Here is a tiny trained network, its code and every weight. The questions are about switching its units off for an input and a target symbol, where a switched-off unit gives its printed mean instead of its output.

import numpy as np


def w(rows, s, z=0):
    codes = np.array(rows[::2]) - 128.0
    scale = np.full(codes.shape[1], s)
    scale[-1] = z or s
    return codes * scale


def norm(h):
    return h / np.sqrt((h * h).mean(-1, keepdims=True) + 1e-5)


def softmax(a):
    e = np.exp(a - a.max(-1, keepdims=True))
    return e / e.sum(-1, keepdims=True)


def log_softmax(a):
    a = a - a.max(-1, keepdims=True)
    return a - np.log(np.exp(a).sum(-1, keepdims=True))


def net(x, mask):
    ids = ['αγδεζηλξπτψω'.index(c) for c in x.split()]
    T = len(ids)
    res = E[ids] + P[:T]
    u = 0
    for l in range(3):
        r = norm(res)
        for j in range(2):
            rows = slice(2 * j, 2 * j + 2)
            q, k, v = (r @ M[l][rows].T for M in (Q, K, V))
            z = softmax(np.where(np.tri(T) > 0, q @ k.T / 2**0.5, -1e9)) @ v
            o = O[l][rows]
            res = res + np.where(mask[u + j], z, o[:, -1]) @ o[:, :-1]
        u += 2
    return log_softmax(norm(res)[-1] @ U[:, :-1].T + U[:, -1])


Q, K, V, O = {}, {}, {}, {}
E = w([
[182,80,140,125,101,61,153,87,123,74,46,107],'α',
[144,128,131,215,124,123,99,74,110,113,149,143],'γ',
[139,100,188,178,111,159,129,154,121,132,113,70],'δ',
[134,147,218,114,176,159,82,75,184,132,174,129],'ε',
[132,152,145,168,146,167,127,123,122,59,146,161],'ζ',
[107,125,139,176,184,120,193,92,130,151,160,115],'η',
[223,150,147,108,132,113,116,128,241,123,69,92],'λ',
[167,148,80,118,105,194,185,57,108,107,117,86],'ξ',
[111,104,35,127,200,119,151,167,124,67,139,134],'π',
[11,142,183,65,120,84,169,96,117,94,154,73],'τ',
[107,96,138,102,91,153,187,141,149,120,134,239],'ψ',
[148,91,124,77,85,125,132,150,121,113,254,122],'ω',
],0.025)
P = w([
[167,191,154,212,120,59,146,64,133,54,128,180],'0',
[124,81,147,204,165,88,72,65,122,121,122,114],'1',
[166,194,167,173,121,86,193,96,129,38,105,162],'2',
[108,81,131,169,139,107,87,94,135,138,117,97],'3',
[151,187,188,135,135,122,221,126,158,62,110,136],'4',
[99,89,121,135,125,119,101,118,151,149,114,100],'5',
[139,167,203,82,129,146,219,164,150,86,98,114],'6',
[86,96,110,88,128,141,117,143,147,174,117,111],'7',
[151,181,183,66,127,162,252,207,134,104,108,126],'8',
[73,99,116,108,114,134,101,139,164,182,128,104],'9',
],0.018)
Q[0] = w([
[136,200,145,110,93,161,180,183,135,52,122,222],'L0H1',
[61,90,57,122,152,121,21,143,113,124,160,118],'L0H1',
[119,153,178,88,79,143,218,81,199,1,36,160],'L0H2',
[158,142,103,102,160,59,88,165,122,129,100,125],'L0H2',
],0.046)
K[0] = w([
[69,115,147,97,137,199,153,239,151,120,247,169],'L0H1',
[108,145,178,229,150,138,55,42,158,88,186,161],'L0H1',
[200,254,155,123,113,131,193,86,49,36,163,213],'L0H2',
[75,63,62,124,192,96,183,111,60,89,102,127],'L0H2',
],0.037)
V[0] = w([
[178,36,120,109,90,119,151,160,135,91,250,123],'L0H1',
[181,129,199,113,82,129,132,92,86,186,133,133],'L0H1',
[119,153,89,153,158,164,127,164,132,96,136,133],'L0H2',
[115,46,93,131,175,173,94,135,151,104,117,119],'L0H2',
],0.02)
O[0] = w([
[30,235,96,216,45,173,114,172,212,71,105,180,220],'L0H1',
[142,223,153,122,95,82,132,86,62,255,69,186,91],'L0H1',
[102,166,138,57,172,111,143,106,78,109,11,174,175],'L0H2',
[145,205,98,130,134,123,62,180,21,179,141,223,2],'L0H2',
],0.0062,0.0059)
Q[1] = w([
[212,182,180,82,86,82,230,199,142,66,238,209],'L1H1',
[181,113,156,118,80,104,202,133,150,76,103,162],'L1H1',
[211,252,121,104,111,122,213,151,105,48,160,75],'L1H2',
[76,90,165,132,125,113,123,182,124,125,165,182],'L1H2',
],0.035)
K[1] = w([
[107,138,127,2,68,119,136,202,160,166,128,112],'L1H1',
[95,132,134,69,152,183,151,139,175,144,141,136],'L1H1',
[115,137,113,49,114,209,178,163,130,179,162,145],'L1H2',
[132,171,138,198,152,131,117,145,115,83,172,123],'L1H2',
],0.044)
V[1] = w([
[251,138,89,171,194,175,114,155,227,164,85,153],'L1H1',
[102,136,188,106,127,186,132,87,143,130,202,160],'L1H1',
[151,208,53,103,119,159,119,73,84,105,147,5],'L1H2',
[122,35,93,116,76,222,197,88,128,170,114,229],'L1H2',
],0.023)
O[1] = w([
[84,35,125,137,148,254,129,119,117,191,54,166,123],'L1H1',
[137,167,134,76,121,83,133,142,157,105,62,109,255],'L1H1',
[134,203,92,113,93,235,144,96,123,138,174,114,100],'L1H2',
[133,84,165,163,120,102,106,14,85,99,44,90,87],'L1H2',
],0.0086,0.0073)
Q[2] = w([
[119,110,1,112,170,104,122,106,109,121,123,192],'L2H1',
[136,139,138,150,74,98,192,129,156,154,125,181],'L2H1',
[134,92,63,143,90,133,62,159,42,149,76,145],'L2H2',
[108,107,137,98,163,145,159,62,174,171,116,180],'L2H2',
],0.051)
K[2] = w([
[92,124,62,105,137,129,118,100,48,231,203,168],'L2H1',
[91,153,153,123,72,99,175,159,135,146,120,139],'L2H1',
[163,82,114,148,135,155,1,157,107,154,137,172],'L2H2',
[167,100,119,118,82,157,170,48,137,124,81,124],'L2H2',
],0.048)
V[2] = w([
[199,96,74,146,80,145,108,147,72,146,122,151],'L2H1',
[206,158,105,136,99,138,158,41,163,35,84,113],'L2H1',
[54,168,90,200,176,94,253,107,129,117,96,35],'L2H2',
[184,134,190,100,3,157,157,106,188,58,86,167],'L2H2',
],0.011)
O[2] = w([
[140,131,121,121,182,91,114,120,189,100,217,155,8],'L2H1',
[84,53,167,4,129,212,134,183,104,206,121,217,254],'L2H1',
[21,220,100,112,199,139,69,102,142,105,168,111,249],'L2H2',
[133,242,96,222,141,78,6,173,67,147,125,76,218],'L2H2',
],0.0048,0.0087)
U = w([
[185,84,103,177,94,100,106,91,179,132,154,161,205],'α',
[225,160,132,109,176,127,97,161,227,155,68,101,4],'γ',
[147,81,178,151,120,186,184,198,124,171,105,136,138],'δ',
[133,85,113,157,176,178,108,185,134,38,139,82,112],'ε',
[118,160,134,221,182,93,173,167,94,177,124,55,95],'ζ',
[152,150,122,114,120,187,135,76,98,117,123,94,206],'η',
[20,126,175,102,180,96,211,119,104,154,154,94,21],'λ',
[150,168,136,116,203,130,155,194,52,86,83,171,160],'ξ',
[173,146,149,58,99,89,132,145,103,76,194,85,164],'π',
[114,140,189,103,160,131,2,91,143,145,170,188,72],'τ',
[111,64,115,125,97,52,97,80,128,111,67,108,238],'ψ',
[62,139,90,150,25,104,109,145,173,120,105,183,133],'ω',
],0.0086,0.0029)

Each question gives the input, a string of symbols that net reads in full, and the target symbol t.
The units are the heads (2 rows each of Q, K, V and O). Each row of codes is followed by its name. A weight is (code - 128) times the scale printed after its matrix; where a second scale follows, it is the last column's (O and U).
mask holds one flag per head, layer by layer. A switched-off head (its flag False) gives its mean, the last column of its rows in O, instead of its output. The means were averaged over made-up inputs and are rounded, as every weight is.
A unit's drop is (log p(t) with every unit on - log p(t) with that unit switched off) / (log p(t) with every unit on - log p(t) with every unit switched off).
The circuit of an input: a set's keep is (log p(t) with only the set's units on - log p(t) with every unit switched off) / (log p(t) with every unit on - log p(t) with every unit switched off). Starting from all 6 units, units are removed one at a time, each time the one whose removal leaves the highest keep (on an exact tie, the one counted first), for as long as the keep stays at least 0.8.
units of the circuit, in order: the units of the circuit, biggest drop first
unit that matters most: the unit with the biggest drop
heads that matter: for each layer, one digit per head in row order, 1 if its drop is at least 0.15 and else 0, layers parted by /
drop when u is switched off: that unit's drop, to one decimal
input ε δ ψ π η, target ψ: heads that matter -> 00 / 01 / 00
input ψ α ω ψ δ τ π, target π: unit that matters most -> L1H1
input ξ ψ π δ, target δ: heads that matter -> 00 / 00 / 01
input π η ε α δ ω ε, target ω: heads that matter -> 10 / 00 / 00
input δ τ λ, target π: heads that matter -> 00 / 10 / 00
input ω δ γ, target ω: heads that matter -> 10 / 00 / 00
input γ π η ε α δ, target δ: heads that matter -> 01 / 00 / 01
input ε α γ γ π π δ ζ, target ε: heads that matter -> 10 / 00 / 00
input ζ ζ τ δ ψ α γ ξ δ η, target ζ: heads that matter -> 00 / 00 / 10
input δ γ τ γ, target α: units of the circuit, in order -> L2H1; L2H2; L0H2
input π π δ γ δ, target ζ: heads that matter -> 11 / 01 / 01
input δ η ω λ δ γ ψ, target ψ: units of the circuit, in order -> L1H2; L0H2
input ξ ψ δ π γ π, target ξ: heads that matter -> 01 / 00 / 00
input π α η π π τ δ π ε γ, target α: heads that matter -> 01 / 00 / 11
input γ δ δ ε δ ω α, target ω: units of the circuit, in order -> L0H1
input γ γ ε, target γ: units of the circuit, in order -> L1H1; L1H2; L2H2
input δ ζ δ δ π λ γ, target ε: heads that matter -> 11 / 00 / 00
input η π π ξ η π γ, target ε: drop when L0H1 is switched off -> 1.0
input α ζ ζ ξ ψ ω ω, target ω: drop when L2H1 is switched off -> 0.0
input γ π ζ δ ε γ ξ δ ζ, target η: drop when L1H2 is switched off -> 1.0
input ω ξ δ π π η λ ψ γ, target ψ: units of the circuit, in order -> L1H2
